Here is a tiny trained network, its code and every weight. The questions are about switching its units off for an input and a target symbol, where a switched-off unit gives its printed mean instead of its output.

import numpy as np


def w(rows, s, z=0):
    codes = np.array(rows[::2]) - 128.0
    scale = np.full(codes.shape[1], s)
    scale[-1] = z or s
    return codes * scale


def f(y):
    return y / 2 * (1 + np.tanh(0.7978845608 * (y + 0.044715 * y**3)))


def softmax(a):
    e = np.exp(a - a.max(-1, keepdims=True))
    return e / e.sum(-1, keepdims=True)


def log_softmax(a):
    a = a - a.max(-1, keepdims=True)
    return a - np.log(np.exp(a).sum(-1, keepdims=True))


def net(x, mask):
    ids = ['αγζηλξπστφω'.index(c) for c in x.split()]
    T = len(ids)
    res = E[ids] + P[:T]
    u = 0
    for l in range(2):
        q, k, v = (res @ M[l].T for M in (Q, K, V))
        z = softmax(np.where(np.tri(T) > 0, q @ k.T / 3**0.5, -1e9)) @ v
        res = res + np.where(mask[u], z, O[l][:, -1]) @ O[l][:, :-1]
        u += 1
        y = f(res @ A[l][:, :-1].T + A[l][:, -1])
        res = res + np.where(mask[u : u + 16], y, B[l][:, -1]) @ B[l][:, :-1]
        u += 16
    return log_softmax(res[-1] @ U[:, :-1].T + U[:, -1])


Q, K, V, O, A, B = {}, {}, {}, {}, {}, {}
E = w([
[106,248,89,163,66,143],'α',
[87,124,91,134,148,103],'γ',
[127,120,217,103,211,154],'ζ',
[48,71,209,199,100,69],'η',
[96,153,171,244,107,83],'λ',
[34,126,104,200,107,124],'ξ',
[157,206,89,97,151,162],'π',
[170,156,67,144,106,253],'σ',
[99,171,172,119,47,191],'τ',
[166,140,95,28,144,153],'φ',
[35,137,123,197,36,86],'ω',
],0.017)
P = w([
[101,143,135,93,64,88],'0',
[118,190,130,125,167,126],'1',
[250,126,125,172,43,97],'2',
[90,159,135,152,142,101],'3',
[206,81,191,146,41,129],'4',
[105,172,126,128,148,112],'5',
[215,85,178,136,74,110],'6',
[100,181,135,119,154,110],'7',
],0.011)
Q[0] = w([
[222,124,92,140,121,120],'0.h0',
[178,1,54,80,185,74],'0.h0',
[195,57,108,118,212,65],'0.h0',
],0.0048)
K[0] = w([
[94,162,147,20,1,68],'0.h0',
[175,82,138,86,159,70],'0.h0',
[239,93,182,152,99,80],'0.h0',
],0.0046)
V[0] = w([
[48,133,160,106,164,72],'0.h0',
[98,209,157,210,253,214],'0.h0',
[80,173,70,18,150,140],'0.h0',
],0.0053)
O[0] = w([
[96,151,139,146,140,75,224],'0.h0',
[46,107,2,144,126,86,254],'0.h0',
[117,144,125,94,87,118,193],'0.h0',
],0.0096,0.00078)
A[0] = w([
[45,150,159,177,168,105,79],'0.n0',
[197,115,111,125,132,142,254],'0.n1',
[89,140,72,107,254,157,209],'0.n2',
[141,100,98,183,41,123,150],'0.n3',
[160,174,94,130,33,57,172],'0.n4',
[77,106,92,34,150,131,44],'0.n5',
[147,41,196,190,108,142,214],'0.n6',
[91,107,128,111,96,118,78],'0.n7',
[164,91,134,149,48,133,233],'0.n8',
[46,74,94,127,114,125,2],'0.n9',
[39,158,128,101,122,118,252],'0.n10',
[64,123,172,186,230,154,99],'0.n11',
[103,118,204,50,133,85,60],'0.n12',
[209,84,163,105,126,90,130],'0.n13',
[147,85,180,186,56,87,84],'0.n14',
[151,131,143,109,111,224,89],'0.n15',
],0.01,0.0034)
B[0] = w([
[205,92,130,202,159,106,225],'0.n0',
[92,150,211,123,144,96,164],'0.n1',
[147,139,23,100,79,133,179],'0.n2',
[153,117,179,59,174,119,229],'0.n3',
[152,132,143,153,247,159,254],'0.n4',
[214,117,137,95,54,81,134],'0.n5',
[145,226,109,83,124,144,190],'0.n6',
[73,78,157,63,135,166,137],'0.n7',
[53,165,153,49,142,158,208],'0.n8',
[70,130,157,133,119,114,159],'0.n9',
[168,144,184,218,54,58,249],'0.n10',
[161,1,36,147,89,124,185],'0.n11',
[143,97,166,54,30,199,147],'0.n12',
[66,180,102,185,172,180,148],'0.n13',
[160,106,116,98,141,183,201],'0.n14',
[77,72,170,144,100,100,162],'0.n15',
],0.0074,0.0078)
Q[1] = w([
[139,65,140,243,185,149],'1.h0',
[181,77,34,109,1,146],'1.h0',
[147,38,174,167,114,182],'1.h0',
],0.007)
K[1] = w([
[105,64,193,182,232,226],'1.h0',
[101,59,14,68,255,166],'1.h0',
[166,157,135,220,23,41],'1.h0',
],0.0041)
V[1] = w([
[190,1,103,85,105,130],'1.h0',
[127,146,159,152,213,95],'1.h0',
[63,93,90,160,140,110],'1.h0',
],0.008)
O[1] = w([
[237,72,234,147,172,233,3],'1.h0',
[232,154,146,46,85,107,166],'1.h0',
[22,111,233,216,233,3,5],'1.h0',
],0.0057,0.0037)
A[1] = w([
[211,109,51,76,144,68,163],'1.n0',
[153,42,193,195,106,46,98],'1.n1',
[39,16,139,136,45,129,97],'1.n2',
[209,147,108,96,112,132,67],'1.n3',
[67,30,169,66,99,171,94],'1.n4',
[96,5,117,67,118,186,1],'1.n5',
[90,149,102,189,127,157,151],'1.n6',
[116,227,254,200,43,146,141],'1.n7',
[139,66,63,142,216,67,122],'1.n8',
[99,180,192,105,253,156,146],'1.n9',
[112,38,100,122,35,136,170],'1.n10',
[110,40,25,180,176,119,121],'1.n11',
[148,75,218,159,166,83,125],'1.n12',
[97,186,174,206,102,112,80],'1.n13',
[172,89,122,104,163,201,65],'1.n14',
[55,138,205,69,143,209,137],'1.n15',
],0.0081,0.0049)
B[1] = w([
[113,63,199,122,37,133,185],'1.n0',
[122,184,189,154,135,144,250],'1.n1',
[110,216,153,181,122,180,173],'1.n2',
[139,129,115,136,160,50,169],'1.n3',
[128,191,128,199,149,85,160],'1.n4',
[42,133,92,253,165,69,141],'1.n5',
[103,64,157,111,192,186,169],'1.n6',
[101,47,122,16,234,122,254],'1.n7',
[192,115,120,85,38,105,177],'1.n8',
[65,75,173,171,88,100,207],'1.n9',
[103,72,133,136,168,216,195],'1.n10',
[89,63,46,61,64,143,203],'1.n11',
[133,237,122,113,103,156,179],'1.n12',
[146,80,72,69,210,150,194],'1.n13',
[109,83,73,115,194,101,160],'1.n14',
[199,142,25,209,115,97,233],'1.n15',
],0.0063,0.0086)
U = w([
[160,154,16,164,197,133,75],'α',
[106,126,98,131,89,71,86],'γ',
[155,50,128,143,160,163,76],'ζ',
[108,168,189,177,113,206,166],'η',
[191,158,131,193,121,74,95],'λ',
[28,150,82,237,115,133,140],'ξ',
[64,240,94,123,71,99,101],'π',
[48,197,101,123,113,255,57],'σ',
[40,77,144,62,137,166,48],'τ',
[152,131,159,53,86,171,164],'φ',
[57,120,180,160,152,67,254],'ω',
],0.0072,0.0028)

Each question gives the input, a string of symbols that net reads in full, and the target symbol t.
The units are the heads (3 rows each of Q, K, V and O) and the neurons (one row each of A and B). Each row of codes is followed by its name. A weight is (code - 128) times the scale printed after its matrix; where a second scale follows, it is the last column's (O, A, B and U).
mask holds one flag per unit, layer by layer, with each layer's heads first. A switched-off unit (its flag False) gives its mean, the last column of its rows in O or B, instead of its output. The means were averaged over made-up inputs and are rounded, as every weight is.
A unit's drop is (log p(t) with every unit on - log p(t) with that unit switched off) / (log p(t) with every unit on - log p(t) with every unit switched off).
The circuit of an input: a set's keep is (log p(t) with only the set's units on - log p(t) with every unit switched off) / (log p(t) with every unit on - log p(t) with every unit switched off). Starting from the 12 units with the biggest drops (on a tie, the unit counted first), units are removed one at a time, each time the one whose removal leaves the highest keep (on an exact tie, the one counted first), for as long as the keep stays at least 0.8.
units of the circuit, in order: the units of the circuit, biggest drop first
most important unit: the unit with the biggest drop
top k neurons: the k neurons with the biggest drops, biggest first
k most important neurons of layer l: the k neurons of layer l with the biggest drops, biggest first
drop when u is switched off: that unit's drop, to one decimal
input ξ λ α ξ ω η σ ω, target ω: units of the circuit, in order -> 0.n10, 1.h0, 1.n7
input α ω η, target π: units of the circuit, in order -> 1.h0, 0.n6, 0.n11
input α ω ξ, target π: units of the circuit, in order -> 1.h0, 0.n11, 0.n8, 0.n6
input ζ ξ α γ, target γ: most important unit -> 0.n4
input σ α ζ α γ, target π: units of the circuit, in order -> 1.h0, 0.n11, 1.n7, 0.n0
input α φ ξ ω η, target α: top 4 neurons -> 1.n15, 0.n6, 0.n14, 0.n4
input σ λ ξ ζ, target ζ: top 3 neurons -> 0.n11, 0.n2, 1.n10
input γ φ η τ, target τ: top 3 neurons -> 1.n7, 0.n10, 0.n11
input ω α τ, target π: top 2 neurons -> 0.n8, 0.n10
input α α φ τ, target τ: top 4 neurons -> 1.n7, 0.n10, 1.n15, 1.n13
input φ α λ, target α: top 2 neurons -> 0.n12, 0.n4
input γ α π φ, target φ: 2 most important neurons of layer 0 -> 0.n5, 0.n11
input ξ η γ, target ω: top 2 neurons -> 1.n9, 0.n11
input ξ ζ η ξ φ η φ, target ω: 2 most important neurons of layer 0 -> 0.n10, 0.n1
input α α ξ ω φ, target π: most important neuron of layer 0 -> 0.n10
input ξ π φ, target ω: top 2 neurons -> 0.n1, 1.n9
input π ω η γ ξ α, target α: 2 most important neurons of layer 0 -> 0.n10, 0.n4
input η τ σ σ α ζ, target ζ: 3 most important neurons of layer 0 -> 0.n11, 0.n2, 0.n8
input φ η α ξ ζ η, target η: 2 most important neurons of layer 0 -> 0.n11, 0.n0
input α ξ ω η τ, target ω: most important unit -> 0.n4
input φ ζ η, target α: 2 most important neurons of layer 1 -> 1.n15, 1.n14
input α α ξ, target π: top 2 neurons -> 0.n11, 1.n7
input ξ ξ ξ γ α τ ξ λ, target λ: 2 most important neurons of layer 1 -> 1.n8, 1.n1
input ξ ξ ξ ξ π α η η, target η: top 3 neurons -> 0.n11, 1.n1, 1.n12
input ξ ξ α ξ σ, target ω: drop when 0.n10 is switched off -> 0.1
input ξ φ α τ λ γ, target γ: drop when 0.n8 is switched off -> 0.2
input α α ω λ φ ω λ α, target α: drop when 1.n1 is switched off -> 0.1
input α ξ η ξ ζ, target ω: drop when 1.n0 is switched off -> 0.0
input η ξ ζ π ξ ξ ξ π, target π: most important neuron of layer 0 -> 0.n2
